Each row has a name. Each question is about the rows just above it. Places in a row count from 0.

[ 44.2 -41.4  -5.0  78.4 -35.4] -> Gazi
[ -6.6  -6.6  78.5 -35.9  78.5] -> motem
[ -6.5 -33.2  80.9 -35.9  19.0] -> pidi
[ 81.0  81.0 -62.4  81.0  81.0] -> nuno
[ -6.5  -6.5 -26.2  -6.7  78.5] -> Kage
Every place of [81.0] in nuno: -> 0 1 3 4
At which places does Kage hold [-6.5]? -> 0 1
Every place of [78.5] in motem: -> 2 4
Every place of [-6.6] in motem: -> 0 1

[ -3.9 -38.9  53.1 -46.8 -43.1  -1.8  15.4  53.1 -46.1 -14.6 -26.3  42.4
 -52.1  -0.5  14.9  23.0] : lani
[ 13.4 -16.8  14.2   3.5  18.3  12.7 -16.7  -1.0  19.0  -6.1 -20.3 -45.8
   3.7 -41.0  26.1 -59.0] : Sofol
[  0.5  34.9  24.9  30.3  -8.5  48.2 -30.9  31.3 -32.4  -3.5  -9.8 -37.8
 -15.5 -37.0  14.1 -47.7] : Kul
[ 12.2  19.3 -22.6 -68.3  27.5 -33.0  10.5   5.6  -1.0  23.2 -21.6  64.3
  -8.8  18.0   2.2  40.2] : vafe
[ -3.7  20.9   2.7  -9.0  50.3   2.0  65.1  -3.8  65.1  -3.8   5.0   4.9
  65.1   7.6 -12.2  -3.8] : sar
[ 25.2 -28.2  42.6 -34.3 -34.3  18.2  -8.0 -34.3 -54.7  25.2 -37.2  28.5
 -30.0   9.6  28.5  25.2] : gide
[  1.4 -36.7  -2.0  39.6 -57.4  34.1  10.2  -2.1 -65.8 -12.1   9.0   4.7
 -76.3 -15.2  13.9  16.9] : foz
[ 17.5  -1.1  -6.9 -24.9  46.8  -2.3 -34.4  -4.7  15.1 -41.6   8.5   8.5
   8.5  -1.6  23.1 -14.4] : Vazuf
[  5.2  13.6  -5.6  39.5  56.7  25.1 -20.5  -9.5  57.1  12.9 -17.3 -70.3
  27.6 -31.5  -4.7 -89.1] : gosi
[  6.0  10.1   6.8  50.5 -10.6  15.0 -22.3  10.0 -29.1  18.3  -0.8 -46.4
   8.6 -11.5  17.5 -53.5] : tur
At which places does gide hold [-30.0]? -> 12
At which places does Vazuf hold [8.5]? -> 10 11 12
Every place of [-3.8] in sar: -> 7 9 15
Every place of [23.0] in lani: -> 15
At which places does gide hold [-34.3]? -> 3 4 7

[-13.2  28.5  21.6   6.5  51.4  21.6  21.6]  degu
[  3.7   1.7  -6.7  31.0 -62.1 -28.8 -32.4]  vodap
[-13.2  28.5  21.6  42.5  51.4 -29.1  -9.5]  pulu
[ -2.6   9.2  32.8  43.4  36.8  44.2 -21.3]  Zagi
[ -9.1 -20.1 -25.1 -25.1  20.9  -9.1  -9.0]  kilez
[  2.5 -15.3  10.6  70.8 -37.6  -2.4  -6.9]  Rubu
[  6.6 -17.2  55.6 -23.6 -36.9 -24.1 -29.7]  rifi
[ 18.4  31.0 -56.6 -29.2  16.0  20.4  27.0]  Tuf
Places of [-13.2] in row degu: -> 0
Every place of [-9.1] in kilez: -> 0 5
Every place of [6.6] in rifi: -> 0
Places of [21.6] in row degu: -> 2 5 6

[  1.3 -16.1 -31.9  -2.4  61.9  62.9   0.4  74.1]  videm
[56.0 56.0 56.0 61.9 61.9 62.9  0.4 74.1]  vul
[ -9.6  -3.5  33.9 -11.6 -22.4 -15.2  -6.0 -19.2]  razut
[-46.1  -7.0  45.1 -44.9 -45.9 -20.2 -38.1 -74.5]  lopog
[  7.7  50.1 -31.7   6.9  50.1  50.1   3.1  49.2]  pemo
[ -2.4  74.1 -31.9  61.8  -2.4  -2.4   0.4  74.1]  tebaf
[-46.1  -7.0  45.1 -44.9 -45.9 -20.2 -38.1 -32.1]  sema
Places of [74.1] in row tebaf: -> 1 7
At which places does pemo hold [50.1]? -> 1 4 5
At which places does vul hold [61.9]? -> 3 4

[ 10.6  -4.2  -9.1  64.4 -43.4 -12.3] = kupar
[ 27.2  13.4  -3.0  42.3 -52.4 -18.8] = vepud
[10.6 -4.2 -9.1 68.6 10.6 10.6] = gub
At which places does gub hold [10.6]? -> 0 4 5
Places of [-18.8] in row vepud: -> 5

[-39.0  -0.3 -92.7   7.8  -9.3   5.1   1.4  15.1  61.7   0.9   0.9  32.0
  16.7  -0.1   2.1   6.3  -9.0 -16.8   0.2  -9.2   4.1  21.4  27.9 -15.8] -> gav
[-21.7  -0.9   7.4   6.1   4.5  -4.3  -3.0  11.3 -16.5  -2.5  -3.1 -28.2
  12.1  -2.0   2.2   2.7  -7.4  -4.1   4.4   1.3   0.7  18.2  22.6   5.7] -> baz
[ -2.0  -0.9   7.4   6.1   4.5  -4.3  -3.0 -13.2 -16.5  -2.5  -3.1 -28.2
  -2.0  -2.0   2.2   2.7  -7.4  -4.1   4.4   1.3   0.7  18.2  22.6   2.2] -> maza
[ 33.7   1.5  10.1  -9.6  42.6 -92.8  18.2 -42.2 -92.8  12.2  -1.1 -26.1
 -10.1  -1.9 -92.8  44.2  18.2   3.5  18.2  18.2 -12.2  18.2   0.7  22.2] -> kana
[ 33.7   1.5  10.1  25.2  42.6  25.2  12.2 -42.2  25.2  12.2  -1.1 -26.1
 -10.1  -0.9  -5.5  44.2  19.4   3.5  18.2 -26.2 -12.2 -57.3 -35.9  22.2] -> ras
At which places does kana hold [-92.8]? -> 5 8 14
Every place of [2.2] in baz: -> 14
Every place of [-26.1] in kana: -> 11
At which places does ras hold [12.2]? -> 6 9
Every place of [-2.0] in maza: -> 0 12 13

[  4.5  14.3  17.7   8.7  81.5  -6.0 -42.9 -48.7  -2.1  18.1  81.5 -10.7
   2.1   7.9  -1.5 -13.8  -7.6 -13.0  27.3 -24.5  32.7  36.3 -41.8   5.2
  18.7  34.0 -34.9 -33.1   8.3  62.2  81.5  -3.9] : Ret
[ 40.9 -30.3   7.1 -41.8 -15.3  19.5 -16.9  16.4 -41.8  -0.9   1.1  -3.2
 -12.2 -29.2 -28.1  -0.9  26.7  20.2  32.3 -41.8   2.7 -16.1  -7.6  35.7
  -0.9  -2.4  10.0 -41.8 -31.5 -11.4  81.6 -25.9] : bag
[ 36.6  -3.1  -2.6   1.9  -8.3 -22.3   0.6 -41.9  36.7  -0.8 -15.5 -43.8
   3.9 -24.9 -70.3  21.8   2.0   0.6  27.8  10.8  -7.5   3.9  21.0   0.6
  14.5  -5.2  17.6  -7.9  22.5 -19.6 -23.3  16.1] : zodo
Places of [-41.8] in row bag: -> 3 8 19 27
Every place of [-3.1] in zodo: -> 1
At which places does Ret hold [81.5]? -> 4 10 30
Places of [-41.9] in row zodo: -> 7
At which places does Ret hold [5.2]? -> 23

[ -9.9 -19.8  41.5  -9.9 -13.0 -11.6  -9.9] : tekon
[ -5.0  28.9 -11.5  13.3  -9.6  31.4  -2.0] : Lipun
[  7.2  89.0 -28.3  40.9   3.4  12.5  18.9] : lozov
[ -4.9 -59.4  23.9  -6.0  31.6 -38.9 -42.9] : Zome
[ -9.7  27.2 -89.9  26.6  26.6  13.6  26.6] : Zose
[-9.7 -9.7 -9.7 40.5 -1.9 -9.7 -1.9] : kem
[ -5.0  28.9 -38.6 -14.9  18.6 -14.9 -25.1] : pip
[ -3.9  -9.8   1.8 -18.3 -25.5 -16.0  26.6] : teka
At which places does Zose hold [26.6]? -> 3 4 6
Every place of [-9.9] in tekon: -> 0 3 6
At which places does pip hold [-14.9]? -> 3 5
Every place of [-11.6] in tekon: -> 5
At which places does kem hold [-9.7]? -> 0 1 2 5
Places of [-6.0] in row Zome: -> 3

[ 82.8  -0.9  55.0  -0.9  53.9 -84.7] -> Rulik
[-16.3 -19.7  -4.8 -19.7 -19.7 -19.7] -> fasa
[-16.7  -4.8   9.2  46.1  39.7  -5.2] -> vure
[ 35.9  45.7   0.6   4.2 -35.2  54.9] -> bopu
[-46.2 -15.8 -46.2 -19.6  58.5 -46.2] -> zif
[27.9 58.4 55.4 79.8 -0.7 55.4] -> Basop
Places of [55.4] in row Basop: -> 2 5
At which places does zif hold [-19.6]? -> 3
Places of [-19.7] in row fasa: -> 1 3 4 5
At which places does Rulik hold [82.8]? -> 0
At which places does Rulik hold [55.0]? -> 2

